Below is a small trained network, with its code and all its weights. Each question gives an input and a class and asks what happens when units are switched off, that is, made to give their printed mean instead of their output.

import numpy as np


def w(rows, s, z=0):
    codes = np.array(rows[::2]) - 128.0
    scale = np.full(codes.shape[1], s)
    scale[-1] = z or s
    return codes * scale


def f(y):
    return np.maximum(y, 0)


def log_softmax(a):
    a = a - a.max(-1, keepdims=True)
    return a - np.log(np.exp(a).sum(-1, keepdims=True))


def net(x, mask):
    res = np.array(x, float).reshape(1, 8) / 4 @ E
    y = f(res @ A[0][:, :-1].T + A[0][:, -1])
    res = res + np.where(mask, y, B[0][:, -1]) @ B[0][:, :-1]
    return log_softmax(res[-1] @ U[:, :-1].T + U[:, -1])


A, B = {}, {}
E = w([
[196,164,121,173,119,100,173,208,187,89,40,112],'x0',
[155,181,148,99,32,111,77,168,100,148,160,93],'x1',
[130,122,117,121,138,125,130,136,125,127,132,119],'x2',
[132,131,141,139,124,133,119,121,142,134,127,142],'x3',
[151,87,255,170,163,25,138,166,82,119,168,154],'x4',
[98,212,148,190,225,164,103,144,81,152,126,78],'x5',
[144,110,130,159,91,215,226,178,106,170,161,163],'x6',
[199,140,38,152,143,71,120,88,52,158,114,169],'x7',
],0.0095)
A[0] = w([
[71,106,177,75,156,158,129,78,109,172,175,126,43],'n1',
[152,184,135,161,121,128,172,151,155,91,63,112,3],'n2',
[119,213,123,152,210,137,131,130,62,150,121,86,96],'n3',
[13,90,189,118,132,153,160,171,203,69,126,76,144],'n4',
[98,194,51,97,109,212,107,106,147,138,102,124,31],'n5',
[88,81,102,146,208,152,201,81,163,144,101,136,129],'n6',
[82,119,112,104,137,125,103,75,97,138,183,163,40],'n7',
[204,153,79,170,150,60,157,88,62,170,107,182,80],'n8',
[178,168,105,196,120,105,178,180,189,63,74,120,21],'n9',
[95,122,143,94,145,110,93,99,116,131,162,151,107],'n10',
[113,115,125,89,162,65,33,80,158,76,98,88,136],'n11',
[178,58,153,74,82,57,179,114,146,119,148,168,96],'n12',
[104,56,109,159,202,122,149,111,158,92,98,178,240],'n13',
[143,160,151,85,43,106,74,190,96,184,154,54,197],'n14',
[179,141,164,174,149,81,157,181,178,63,79,132,114],'n15',
[135,97,151,123,146,129,96,85,106,170,178,138,69],'n16',
[193,115,53,156,126,103,115,80,72,175,111,146,79],'n17',
[132,172,192,191,193,120,122,143,70,155,131,96,73],'n18',
[69,111,143,124,115,160,144,76,73,147,194,157,48],'n19',
[154,99,126,156,92,221,241,183,83,215,182,165,124],'n20',
[133,69,247,176,168,2,149,195,66,113,206,177,15],'n21',
[179,164,105,143,44,132,75,162,107,175,165,94,164],'n22',
[155,156,135,169,95,119,137,153,145,102,115,114,75],'n23',
[160,43,99,54,73,82,134,117,157,85,128,201,79],'n24',
],0.0076,0.0036)
B[0] = w([
[160,100,129,92,115,109,176,168,109,181,113,117,185],'n1',
[150,99,113,94,157,114,151,149,114,193,117,120,174],'n2',
[87,117,164,124,177,157,94,172,125,118,107,152,194],'n3',
[191,124,183,98,118,164,126,106,141,100,189,87,244],'n4',
[96,117,52,124,122,144,115,110,191,125,103,118,205],'n5',
[82,171,132,125,126,76,162,107,115,98,154,169,201],'n6',
[147,108,111,110,137,119,148,173,103,174,107,136,170],'n7',
[168,128,192,95,141,160,133,106,162,118,178,77,200],'n8',
[130,82,120,96,136,120,151,148,95,201,133,149,204],'n9',
[162,137,111,128,112,118,157,167,123,161,116,117,166],'n10',
[187,133,116,221,68,93,83,156,59,126,114,84,214],'n11',
[68,110,136,132,173,167,81,182,141,107,106,163,214],'n12',
[112,185,149,123,112,69,178,102,96,93,173,183,213],'n13',
[85,170,163,120,139,94,196,86,134,108,142,175,228],'n14',
[151,117,107,86,116,100,159,179,118,180,131,107,211],'n15',
[131,120,114,116,130,120,169,149,114,166,125,114,163],'n16',
[180,130,204,84,157,194,115,64,157,129,185,79,189],'n17',
[62,85,123,149,179,151,89,175,167,107,104,165,192],'n18',
[142,85,109,111,111,105,130,171,94,198,129,126,181],'n19',
[175,132,120,210,70,95,71,141,75,71,102,91,255],'n20',
[115,115,22,138,95,141,126,42,254,120,115,110,252],'n21',
[71,173,132,103,129,111,162,109,109,115,138,184,201],'n22',
[111,129,129,118,115,118,145,144,114,151,129,109,161],'n23',
[80,112,167,137,211,177,84,187,115,115,80,170,216],'n24',
],0.009,0.011)
U = w([
[135,89,108,75,132,96,175,170,106,255,114,112,83],'0',
[87,117,22,131,115,164,125,72,217,117,103,103,125],'1',
[44,107,175,141,198,208,71,190,124,102,77,163,96],'2',
[181,129,228,76,136,189,136,90,155,103,201,45,107],'3',
[67,212,154,117,120,34,198,92,105,90,163,192,107],'4',
[175,129,121,232,79,73,79,148,67,83,88,68,122],'5',
[116,134,124,120,135,122,136,143,129,122,148,120,255],'6',
],0.0088,0.011)

Each question gives the input, the list of numbers given to net, and the class t.
The units are the neurons (one row each of A and B). Each row of codes is followed by its name. A weight is (code - 128) times the scale printed after its matrix; where a second scale follows, it is the last column's (A, B and U).
mask holds one flag per neuron, in row order. A switched-off neuron (its flag False) gives its mean, the last column of its row in B, instead of its output. The means were averaged over made-up inputs and are rounded, as every weight is.
A unit's drop is (log p(t) with every unit on - log p(t) with that unit switched off) / (log p(t) with every unit on - log p(t) with every unit switched off).
most important unit: the unit with the biggest drop
top k neurons: the k neurons with the biggest drops, biggest first
drop when u is switched off: that unit's drop, to one decimal
input [-1,4,-5,-2,5,-4,-7,-5], class 5: most important unit	n11
input [-1,6,-6,-2,-6,-5,-7,-3], class 5: top 2 neurons	n11; n21
input [3,1,-6,-1,-7,4,1,-8], class 3: top 2 neurons	n4; n21
input [4,-6,-3,-3,0,1,1,-3], class 4: top 2 neurons	n13; n6
input [-5,5,-4,3,1,3,1,1], class 0: top 4 neurons	n13; n19; n6; n1
input [0,-3,3,3,-1,5,-2,5], class 2: top 4 neurons	n3; n4; n18; n21
input [-8,-7,-4,-1,-6,6,6,1], class 0: top 2 neurons	n19; n1
input [4,6,3,-8,-5,3,7,-6], class 5: top 3 neurons	n20; n21; n17
input [-4,-3,3,3,2,-7,-6,-5], class 2: top 3 neurons	n24; n12; n20
input [-6,-6,-1,8,-1,4,-1,8], class 3: top 2 neurons	n17; n8
input [-3,-7,-5,-6,-4,-3,8,-8], class 3: top 2 neurons	n4; n11
input [-5,-4,-1,8,-7,1,8,7], class 5: top 3 neurons	n20; n21; n4
input [8,1,5,-5,3,0,-7,-8], class 0: drop when n9 is switched off	0.5
input [4,-4,-4,1,4,6,-4,5], class 2: most important unit	n18
input [4,-1,-7,6,7,-3,-6,-1], class 1: drop when n20 is switched off	0.3
input [-5,-2,-1,-6,-4,1,-7,-1], class 5: drop when n17 is switched off	0.0
